Here is a tiny trained network, its code and every weight. The questions are about switching its units off for an input and a class, where a switched-off unit gives its printed mean instead of its output.

import numpy as np


def w(rows, s, z=0):
    codes = np.array(rows[::2]) - 128.0
    scale = np.full(codes.shape[1], s)
    scale[-1] = z or s
    return codes * scale


def norm(h):
    return h / np.sqrt((h * h).mean(-1, keepdims=True) + 1e-5)


def f(y):
    return np.maximum(y, 0)


def log_softmax(a):
    a = a - a.max(-1, keepdims=True)
    return a - np.log(np.exp(a).sum(-1, keepdims=True))


def net(x, mask):
    res = np.array(x, float).reshape(1, 4) / 4 @ E
    u = 0
    for l in range(4):
        y = f(norm(res) @ A[l][:, :-1].T + A[l][:, -1])
        res = res + np.where(mask[u : u + 4], y, B[l][:, -1]) @ B[l][:, :-1]
        u += 4
    return log_softmax(norm(res)[-1] @ U[:, :-1].T + U[:, -1])


A, B = {}, {}
E = w([
[96,120,137,183,75,145,112,173],'x0',
[116,71,151,73,140,84,30,118],'x1',
[218,206,124,190,109,99,93,133],'x2',
[113,159,7,128,169,161,59,89],'x3',
],0.017)
A[0] = w([
[146,94,127,17,152,97,44,117,104],'L0N1',
[246,246,166,254,101,106,132,140,67],'L0N2',
[93,116,119,185,99,122,16,148,73],'L0N3',
[220,131,225,178,88,73,25,149,2],'L0N4',
],0.033,0.0059)
B[0] = w([
[121,124,144,79,160,118,100,100,202],'L0N1',
[147,220,88,251,44,157,85,201,255],'L0N2',
[143,113,94,177,105,164,116,135,184],'L0N3',
[120,99,152,49,194,89,111,65,212],'L0N4',
],0.031,0.04)
A[1] = w([
[132,140,67,153,140,115,186,144,73],'L1N1',
[169,104,252,140,107,58,174,164,252],'L1N2',
[159,235,91,109,170,116,223,114,133],'L1N3',
[144,192,174,174,127,56,98,133,51],'L1N4',
],0.038,0.0036)
B[1] = w([
[155,117,132,157,99,140,73,137,178],'L1N1',
[98,135,179,89,38,146,224,106,164],'L1N2',
[180,155,44,193,138,167,63,101,168],'L1N3',
[164,61,32,148,115,252,181,58,252],'L1N4',
],0.02,0.021)
A[2] = w([
[136,163,127,127,154,70,144,173,86],'L2N1',
[94,158,103,218,160,91,158,255,1],'L2N2',
[137,148,130,129,176,35,160,225,89],'L2N3',
[156,200,121,150,162,34,153,215,154],'L2N4',
],0.047,0.0044)
B[2] = w([
[144,173,126,129,108,138,129,107,128],'L2N1',
[208,158,45,201,96,197,29,39,252],'L2N2',
[224,122,87,139,170,196,107,29,128],'L2N3',
[167,1,232,50,161,140,105,16,161],'L2N4',
],0.02,0.021)
A[3] = w([
[126,129,123,198,159,75,154,197,13],'L3N1',
[120,227,137,196,113,41,109,253,5],'L3N2',
[79,174,140,161,127,18,121,249,185],'L3N3',
[69,83,208,141,77,104,85,217,30],'L3N4',
],0.033,0.0029)
B[3] = w([
[151,129,142,170,91,89,110,120,130],'L3N1',
[111,6,89,123,178,168,61,148,254],'L3N2',
[216,169,151,189,109,56,137,83,128],'L3N3',
[158,123,148,162,60,164,117,70,151],'L3N4',
],0.022,0.0071)
U = w([
[173,164,64,232,84,198,76,135,198],'0',
[90,158,201,101,58,134,255,145,115],'1',
[82,147,125,135,196,61,176,251,2],'2',
[156,97,166,31,249,79,82,55,197],'3',
],0.012,0.0055)

Each question gives the input, the list of numbers given to net, and the class t.
The units are the neurons (one row each of A and B). Each row of codes is followed by its name. A weight is (code - 128) times the scale printed after its matrix; where a second scale follows, it is the last column's (A, B and U).
mask holds one flag per neuron, layer by layer. A switched-off neuron (its flag False) gives its mean, the last column of its row in B, instead of its output. The means were averaged over made-up inputs and are rounded, as every weight is.
A unit's drop is (log p(t) with every unit on - log p(t) with that unit switched off) / (log p(t) with every unit on - log p(t) with every unit switched off).
top k neurons: the k neurons with the biggest drops, biggest first
k most important neurons of layer l: the k neurons of layer l with the biggest drops, biggest first
drop of u: that unit's drop, to one decimal
input [4,2,-7,-5], class 1: top neuron => (L0N2)
input [-7,1,1,-7], class 3: top 2 neurons => (L0N2, L0N4)
input [8,0,-6,-3], class 1: top 4 neurons => (L0N3, L0N2, L1N2, L2N2)
input [2,4,-4,7], class 3: 2 most important neurons of layer 0 => (L0N2, L0N1)
input [-7,-8,-8,-8], class 1: top 2 neurons => (L0N2, L1N2)
input [5,-2,-2,-6], class 1: 2 most important neurons of layer 0 => (L0N2, L0N3)
input [-5,-4,-4,-6], class 1: 2 most important neurons of layer 0 => (L0N2, L0N4)
input [-1,-5,-5,-8], class 1: top 2 neurons => (L0N2, L1N2)
input [2,4,-6,-3], class 3: 2 most important neurons of layer 0 => (L0N2, L0N1)
input [-3,0,-4,-2], class 3: drop of L0N2 => 1.3
input [7,-7,-7,-4], class 1: drop of L1N2 => 0.8
input [8,-5,-8,-4], class 1: drop of L0N3 => 1.0
